Below is a small trained network, with its code and all its weights. Each question gives an input and a class and asks what happens when units are switched off, that is, made to give their printed mean instead of their output.

import numpy as np


def w(rows, s, z=0):
    codes = np.array(rows[::2]) - 128.0
    scale = np.full(codes.shape[1], s)
    scale[-1] = z or s
    return codes * scale


def f(y):
    return np.maximum(y, 0)


def log_softmax(a):
    a = a - a.max(-1, keepdims=True)
    return a - np.log(np.exp(a).sum(-1, keepdims=True))


def net(x, mask):
    res = np.array(x, float).reshape(1, 5) / 4 @ E
    y = f(res @ A[0][:, :-1].T + A[0][:, -1])
    res = res + np.where(mask, y, B[0][:, -1]) @ B[0][:, :-1]
    return log_softmax(res[-1] @ U[:, :-1].T + U[:, -1])


A, B = {}, {}
E = w([
[82,132,131,248,131,145,96,143,112],'x0',
[110,143,241,111,176,98,81,90,118],'x1',
[136,88,155,147,209,17,161,118,220],'x2',
[121,167,102,124,174,128,142,218,132],'x3',
[61,72,113,106,194,178,115,76,152],'x4',
],0.012)
A[0] = w([
[149,157,154,76,149,119,112,119,71,151],'n0',
[114,123,132,138,133,144,150,151,106,29],'n1',
[90,128,156,98,150,194,131,77,135,174],'n2',
[101,94,94,79,166,152,90,114,136,148],'n3',
[109,83,156,145,189,188,62,79,126,171],'n4',
[121,171,102,150,128,152,118,146,70,131],'n5',
[188,58,160,131,131,157,99,94,119,42],'n6',
[146,179,102,117,29,163,132,178,43,171],'n7',
[64,134,140,172,189,122,127,135,155,118],'n8',
[88,126,150,77,158,184,104,112,150,162],'n9',
[120,164,129,124,109,66,108,86,132,147],'n10',
[97,89,36,75,130,205,89,149,128,164],'n11',
[187,136,136,116,98,138,145,92,94,26],'n12',
[156,185,105,117,54,162,118,145,79,176],'n13',
[198,129,126,166,139,124,126,154,146,29],'n14',
[85,85,171,99,137,156,90,55,141,126],'n15',
[156,164,178,48,130,134,106,139,117,160],'n16',
[157,156,150,69,109,126,150,126,170,108],'n17',
[126,183,83,127,186,114,151,244,118,183],'n18',
[172,177,176,38,121,123,64,143,82,202],'n19',
[186,102,160,87,133,133,172,135,134,2],'n20',
[61,163,137,237,126,182,56,152,80,144],'n21',
[98,134,115,149,174,112,89,155,122,120],'n22',
],0.011,0.0037)
B[0] = w([
[135,157,166,158,89,148,124,137,106,179],'n0',
[124,108,129,119,122,159,127,141,109,136],'n1',
[91,164,142,111,141,158,145,166,134,192],'n2',
[122,123,49,88,116,150,188,205,149,189],'n3',
[67,202,149,144,117,161,143,122,145,210],'n4',
[157,96,106,158,146,81,113,136,107,178],'n5',
[100,145,140,129,140,140,144,162,152,156],'n6',
[253,19,53,92,176,124,113,156,26,249],'n7',
[122,153,75,113,105,181,115,180,110,190],'n8',
[110,127,138,137,141,103,158,161,185,190],'n9',
[128,84,120,114,149,143,142,134,112,163],'n10',
[138,102,92,86,154,185,143,198,113,228],'n11',
[109,133,102,75,149,144,127,129,91,160],'n12',
[199,66,68,104,124,156,123,111,38,221],'n13',
[100,137,113,78,140,151,127,116,148,150],'n14',
[100,194,139,98,116,138,133,180,136,206],'n15',
[107,153,144,164,82,146,103,161,123,197],'n16',
[142,136,126,184,142,134,107,146,127,181],'n17',
[56,198,126,103,124,173,186,159,180,223],'n18',
[117,182,109,184,36,180,86,126,100,218],'n19',
[128,134,152,155,99,133,107,109,125,163],'n20',
[194,95,155,216,66,111,49,88,91,219],'n21',
[123,130,100,121,142,166,147,186,120,162],'n22',
],0.011,0.015)
U = w([
[155,3,141,154,163,62,127,22,123,76],'0',
[136,50,46,106,144,132,139,163,70,220],'1',
[47,159,149,82,160,128,196,145,205,37],'2',
[93,145,174,242,69,128,93,126,122,254],'3',
],0.012,0.00086)

Each question gives the input, the list of numbers given to net, and the class t.
The units are the neurons (one row each of A and B). Each row of codes is followed by its name. A weight is (code - 128) times the scale printed after its matrix; where a second scale follows, it is the last column's (A, B and U).
mask holds one flag per neuron, in row order. A switched-off neuron (its flag False) gives its mean, the last column of its row in B, instead of its output. The means were averaged over made-up inputs and are rounded, as every weight is.
A unit's drop is (log p(t) with every unit on - log p(t) with that unit switched off) / (log p(t) with every unit on - log p(t) with every unit switched off).
unit that matters most: the unit with the biggest drop
top k neurons: the k neurons with the biggest drops, biggest first
drop when u is switched off: that unit's drop, to one decimal
input [-4,7,6,-4,0], class 3: unit that matters most => n18
input [2,-2,0,5,5], class 2: top 2 neurons => n7, n13
input [8,1,8,4,2], class 2: top 2 neurons => n7, n19
input [6,2,6,0,-3], class 3: top 3 neurons => n7, n13, n11
input [7,2,4,4,-1], class 3: top 2 neurons => n21, n7
input [7,-6,7,7,5], class 2: top 2 neurons => n18, n7
input [-8,5,0,-8,3], class 2: top 2 neurons => n21, n15
input [6,6,-7,6,8], class 3: drop when n21 is switched off => 2.3
input [-3,6,5,8,3], class 2: drop when n13 is switched off => 0.0
input [-6,-7,7,7,8], class 2: drop when n7 is switched off => 0.1
input [-8,-2,7,-3,-5], class 3: drop when n7 is switched off => 0.4
input [5,0,3,5,1], class 3: top 2 neurons => n7, n21
input [-3,-6,7,0,7], class 2: top 2 neurons => n7, n13
input [-4,6,-7,1,5], class 3: unit that matters most => n19
